Below are the code and all the weights of a small trained network. Each question names an input and a class and asks about switching units off, where a switched-off unit gives its printed mean instead of its output.

import numpy as np


def w(rows, s, z=0):
    codes = np.array(rows[::2]) - 128.0
    scale = np.full(codes.shape[1], s)
    scale[-1] = z or s
    return codes * scale


def f(y):
    return np.maximum(y, 0)


def log_softmax(a):
    a = a - a.max(-1, keepdims=True)
    return a - np.log(np.exp(a).sum(-1, keepdims=True))


def net(x, mask):
    res = np.array(x, float).reshape(1, 6) / 4 @ E
    y = f(res @ A[0][:, :-1].T + A[0][:, -1])
    res = res + np.where(mask, y, B[0][:, -1]) @ B[0][:, :-1]
    return log_softmax(res[-1] @ U[:, :-1].T + U[:, -1])


A, B = {}, {}
E = w([
[127,126,128,128],'x0',
[128,127,127,126],'x1',
[255,148,135,132],'x2',
[118,242,138,206],'x3',
[137,125,7,177],'x4',
[139,85,154,224],'x5',
],0.0084)
A[0] = w([
[150,104,3,118,78],'N1',
[138,116,189,112,54],'N2',
[133,167,131,149,57],'N3',
[123,147,200,124,84],'N4',
[86,171,141,50,165],'N5',
[92,182,80,165,44],'N6',
[70,127,186,116,130],'N7',
[94,80,123,112,116],'N8',
[214,192,135,144,126],'N9',
[113,50,105,110,49],'N10',
[99,52,140,181,198],'N11',
[148,140,105,77,148],'N12',
[53,170,123,163,137],'N13',
[176,93,156,176,134],'N14',
[135,130,69,156,172],'N15',
[194,141,137,119,79],'N16',
[133,84,163,55,2],'N17',
[141,124,75,147,53],'N18',
[106,104,236,72,30],'N19',
[188,83,122,98,122],'N20',
[131,149,116,102,203],'N21',
[195,80,123,98,123],'N22',
[131,126,98,135,33],'N23',
[146,147,95,109,134],'N24',
[139,122,82,136,63],'N25',
[65,35,99,106,95],'N26',
[92,101,18,190,74],'N27',
[121,109,146,177,224],'N28',
[88,86,122,122,118],'N29',
[157,85,146,175,233],'N30',
[131,162,57,85,117],'N31',
[156,199,114,68,103],'N32',
[132,107,72,134,66],'N33',
[136,163,117,67,252],'N34',
[73,96,121,58,79],'N35',
[35,195,138,142,125],'N36',
[80,122,118,134,218],'N37',
[137,94,140,167,60],'N38',
[133,101,73,162,68],'N39',
[90,57,124,107,85],'N40',
[78,98,85,174,149],'N41',
[167,73,100,111,78],'N42',
[117,115,66,139,57],'N43',
],0.013,0.0066)
B[0] = w([
[138,207,236,48,234],'N1',
[149,211,204,53,160],'N2',
[100,253,177,220,150],'N3',
[207,211,213,92,181],'N4',
[144,71,185,148,238],'N5',
[158,165,185,159,184],'N6',
[210,142,148,67,207],'N7',
[157,111,71,227,182],'N8',
[216,87,51,184,233],'N9',
[116,177,168,192,181],'N10',
[121,69,183,111,233],'N11',
[107,55,202,166,189],'N12',
[178,136,69,193,222],'N13',
[70,39,199,113,201],'N14',
[155,89,185,99,217],'N15',
[240,141,21,170,176],'N16',
[118,168,173,153,179],'N17',
[145,171,195,103,160],'N18',
[151,193,216,94,211],'N19',
[165,142,76,232,202],'N20',
[113,55,165,124,198],'N21',
[159,187,34,198,209],'N22',
[200,197,245,46,132],'N23',
[129,69,167,138,167],'N24',
[199,179,186,131,153],'N25',
[178,168,63,221,228],'N26',
[173,175,188,92,239],'N27',
[109,49,190,122,227],'N28',
[175,152,85,168,179],'N29',
[109,51,188,112,243],'N30',
[91,49,220,131,194],'N31',
[71,61,196,194,187],'N32',
[121,174,197,118,164],'N33',
[116,36,182,142,254],'N34',
[152,107,146,157,212],'N35',
[201,110,75,226,236],'N36',
[202,45,90,82,226],'N37',
[80,122,242,173,145],'N38',
[130,126,238,107,174],'N39',
[147,174,96,194,190],'N40',
[196,75,162,96,215],'N41',
[136,181,80,200,180],'N42',
[144,196,215,74,165],'N43',
],0.0067,0.0075)
U = w([
[169,219,197,39,90],'0',
[168,89,127,73,228],'1',
[114,220,133,242,96],'2',
[191,108,100,109,151],'3',
[108,105,159,105,235],'4',
[80,54,191,120,21],'5',
[38,102,130,84,159],'6',
[47,232,2,4,8],'7',
],0.012)

Each question gives the input, the list of numbers given to net, and the class t.
The units are the neurons (one row each of A and B). Each row of codes is followed by its name. A weight is (code - 128) times the scale printed after its matrix; where a second scale follows, it is the last column's (A, B and U).
mask holds one flag per neuron, in row order. A switched-off neuron (its flag False) gives its mean, the last column of its row in B, instead of its output. The means were averaged over made-up inputs and are rounded, as every weight is.
A unit's drop is (log p(t) with every unit on - log p(t) with that unit switched off) / (log p(t) with every unit on - log p(t) with every unit switched off).
The circuit of an input: a set's keep is (log p(t) with only the set's units on - log p(t) with every unit switched off) / (log p(t) with every unit on - log p(t) with every unit switched off). Starting from the 12 units with the biggest drops (on a tie, the unit counted first), units are removed one at a time, each time the one whose removal leaves the highest keep (on an exact tie, the one counted first), for as long as the keep stays at least 0.8.
circuit, biggest first: the units of the circuit, biggest drop first
most important unit: the unit with the biggest drop
top k neurons: the k neurons with the biggest drops, biggest first
drop of u: that unit's drop, to one decimal
input [-1,-7,8,1,-7,-3], class 3: circuit, biggest first => N9
input [3,0,-6,-7,6,-2], class 2: circuit, biggest first => N26, N10
input [5,-4,4,-5,4,6], class 5: circuit, biggest first => N14, N30
input [1,2,-5,-8,-5,8], class 2: circuit, biggest first => N26, N40
input [5,-2,-6,3,0,-7], class 5: circuit, biggest first => N5, N34
input [2,5,-5,2,6,0], class 0: top 2 neurons => N27, N1
input [-6,-8,7,6,4,0], class 1: circuit, biggest first => N26, N22
input [5,0,3,1,-6,6], class 0: top 2 neurons => N4, N2
input [8,-1,7,7,6,-6], class 4: top 3 neurons => N31, N32, N26
input [-5,-5,4,-7,-7,-2], class 0: top 2 neurons => N19, N2
input [-4,-3,-7,6,5,5], class 3: circuit, biggest first => N41, N37
input [4,-3,3,-1,3,7], class 5: top 2 neurons => N14, N30
input [6,-1,-6,4,5,7], class 5: top 2 neurons => N28, N11
input [-7,-5,-2,-1,-8,-4], class 0: circuit, biggest first => N19
input [-4,2,-4,6,4,7], class 5: circuit, biggest first => N28, N11
input [1,-3,2,4,-7,6], class 0: top 2 neurons => N4, N2
input [2,-2,8,4,-3,3], class 3: top 2 neurons => N9, N16
input [5,-3,4,-2,-6,-1], class 0: top 2 neurons => N19, N2
input [7,-6,-2,-8,5,2], class 2: top 2 neurons => N26, N10
input [3,-5,2,-4,-6,-3], class 0: top 2 neurons => N19, N2
input [-7,7,-2,7,5,8], class 5: most important unit => N28
input [3,4,-2,-5,6,1], class 0: top 2 neurons => N1, N27
input [-6,4,-7,2,-4,-2], class 3: top 2 neurons => N36, N13
input [5,3,4,-7,-8,0], class 0: top 2 neurons => N19, N2
input [-2,8,-3,5,-3,1], class 1: drop of N22 => 0.3
input [-2,1,-3,5,3,-8], class 5: drop of N31 => 0.2
input [0,-1,-3,-4,5,-8], class 5: most important unit => N31
input [3,6,-7,-7,1,-4], class 2: drop of N10 => 0.2
